Below is a small trained network, with its code and all its weights. Each question gives an input and a class and asks what happens when units are switched off, that is, made to give their printed mean instead of their output.

import numpy as np


def w(rows, s, z=0):
    codes = np.array(rows[::2]) - 128.0
    scale = np.full(codes.shape[1], s)
    scale[-1] = z or s
    return codes * scale


def f(y):
    return y / 2 * (1 + np.tanh(0.7978845608 * (y + 0.044715 * y**3)))


def log_softmax(a):
    a = a - a.max(-1, keepdims=True)
    return a - np.log(np.exp(a).sum(-1, keepdims=True))


def net(x, mask):
    res = np.array(x, float).reshape(1, 5) / 4 @ E
    y = f(res @ A[0][:, :-1].T + A[0][:, -1])
    res = res + np.where(mask, y, B[0][:, -1]) @ B[0][:, :-1]
    return log_softmax(res[-1] @ U[:, :-1].T + U[:, -1])


A, B = {}, {}
E = w([
[33,157,147,234,64,63,75,174,168,199],'x0',
[22,181,108,52,145,254,53,154,25,174],'x1',
[111,111,13,210,201,59,100,26,34,152],'x2',
[167,181,119,232,50,192,210,150,26,73],'x3',
[141,89,228,204,221,134,25,194,79,54],'x4',
],0.0061)
A[0] = w([
[110,173,63,80,51,126,199,79,162,170,89],'N0',
[173,225,110,254,57,188,206,131,19,62,6],'N1',
[225,64,127,16,216,165,170,76,107,26,61],'N2',
[131,152,234,47,38,197,168,214,193,105,32],'N3',
[94,67,122,39,239,61,40,81,210,203,14],'N4',
[139,104,204,176,185,129,70,177,104,62,107],'N5',
[41,162,170,229,59,44,65,181,183,200,65],'N6',
[126,105,191,184,198,146,73,175,117,58,96],'N7',
[47,172,104,71,162,244,43,161,33,174,6],'N8',
[105,109,5,198,201,79,117,5,18,165,2],'N9',
[135,103,195,171,187,128,71,168,100,68,80],'N10',
[222,30,142,207,119,29,179,109,215,67,31],'N11',
[112,181,66,77,45,131,211,96,178,183,98],'N12',
],0.0058,0.0034)
B[0] = w([
[213,82,104,68,99,100,70,99,47,202,210],'N0',
[42,33,158,62,16,135,142,220,204,31,241],'N1',
[68,167,13,211,174,252,222,239,115,204,236],'N2',
[214,182,118,215,239,33,20,205,237,55,240],'N3',
[44,48,165,71,2,145,169,239,194,20,237],'N4',
[193,85,77,55,85,95,86,85,51,206,212],'N5',
[101,147,9,204,193,255,243,215,97,200,238],'N6',
[202,84,78,62,77,93,92,96,37,205,208],'N7',
[71,244,254,73,131,16,236,42,100,125,255],'N8',
[210,172,135,198,207,44,32,225,226,72,243],'N9',
[196,93,80,62,79,96,100,120,69,201,197],'N10',
[50,246,242,64,141,43,224,25,77,139,242],'N11',
[209,69,98,76,98,98,55,97,34,209,224],'N12',
],0.0066,0.0059)
U = w([
[198,56,106,83,101,113,76,87,61,200,122],'0',
[82,244,208,100,143,83,192,56,104,123,109],'1',
[187,163,125,181,205,93,37,164,190,67,114],'2',
[61,5,141,95,55,155,147,166,156,41,110],'3',
[104,152,53,179,181,236,203,160,104,192,116],'4',
[104,74,139,162,151,205,94,25,133,111,255],'5',
],0.012)

Each question gives the input, the list of numbers given to net, and the class t.
The units are the neurons (one row each of A and B). Each row of codes is followed by its name. A weight is (code - 128) times the scale printed after its matrix; where a second scale follows, it is the last column's (A, B and U).
mask holds one flag per neuron, in row order. A switched-off neuron (its flag False) gives its mean, the last column of its row in B, instead of its output. The means were averaged over made-up inputs and are rounded, as every weight is.
A unit's drop is (log p(t) with every unit on - log p(t) with that unit switched off) / (log p(t) with every unit on - log p(t) with every unit switched off).
The circuit of an input: a set's keep is (log p(t) with only the set's units on - log p(t) with every unit switched off) / (log p(t) with every unit on - log p(t) with every unit switched off). Starting from the 12 units with the biggest drops (on a tie, the unit counted first), units are removed one at a time, each time the one whose removal leaves the highest keep (on an exact tie, the one counted first), for as long as the keep stays at least 0.8.
circuit, biggest first: the units of the circuit, biggest drop first
unit that matters most: the unit with the biggest drop
top k neurons: the k neurons with the biggest drops, biggest first
drop when u is switched off: that unit's drop, to one decimal
input [7,1,1,-3,-4], class 4: unit that matters most -> N6
input [6,-8,8,7,7], class 1: top 4 neurons -> (N11, N3, N12, N0)
input [7,1,-6,5,6], class 4: top 4 neurons -> (N6, N9, N12, N0)
input [-6,1,7,4,-1], class 2: top 2 neurons -> (N9, N6)
input [-1,-3,0,4,3], class 3: top 2 neurons -> (N8, N1)
input [-8,6,7,-7,2], class 4: top 2 neurons -> (N2, N3)
input [-5,-3,-4,0,-7], class 0: top 3 neurons -> (N12, N0, N6)
input [-8,1,-6,-4,3], class 4: top 2 neurons -> (N2, N9)
input [-4,-6,-1,-3,-3], class 1: top 2 neurons -> (N11, N6)
input [0,0,-3,6,6], class 0: top 3 neurons -> (N5, N7, N4)
input [3,-5,-4,-1,-5], class 0: top 4 neurons -> (N12, N8, N0, N9)
input [6,6,0,4,-6], class 0: top 3 neurons -> (N12, N0, N2)
input [-8,4,-1,-4,8], class 0: top 3 neurons -> (N7, N5, N10)
input [-8,4,0,-8,-1], class 3: circuit, biggest first -> (N4)
input [4,4,2,8,4], class 3: drop when N1 is switched off -> 1.2
input [7,-5,-6,0,-4], class 4: drop when N6 is switched off -> 1.8
input [-6,-7,-2,-8,8], class 0: drop when N10 is switched off -> 0.5
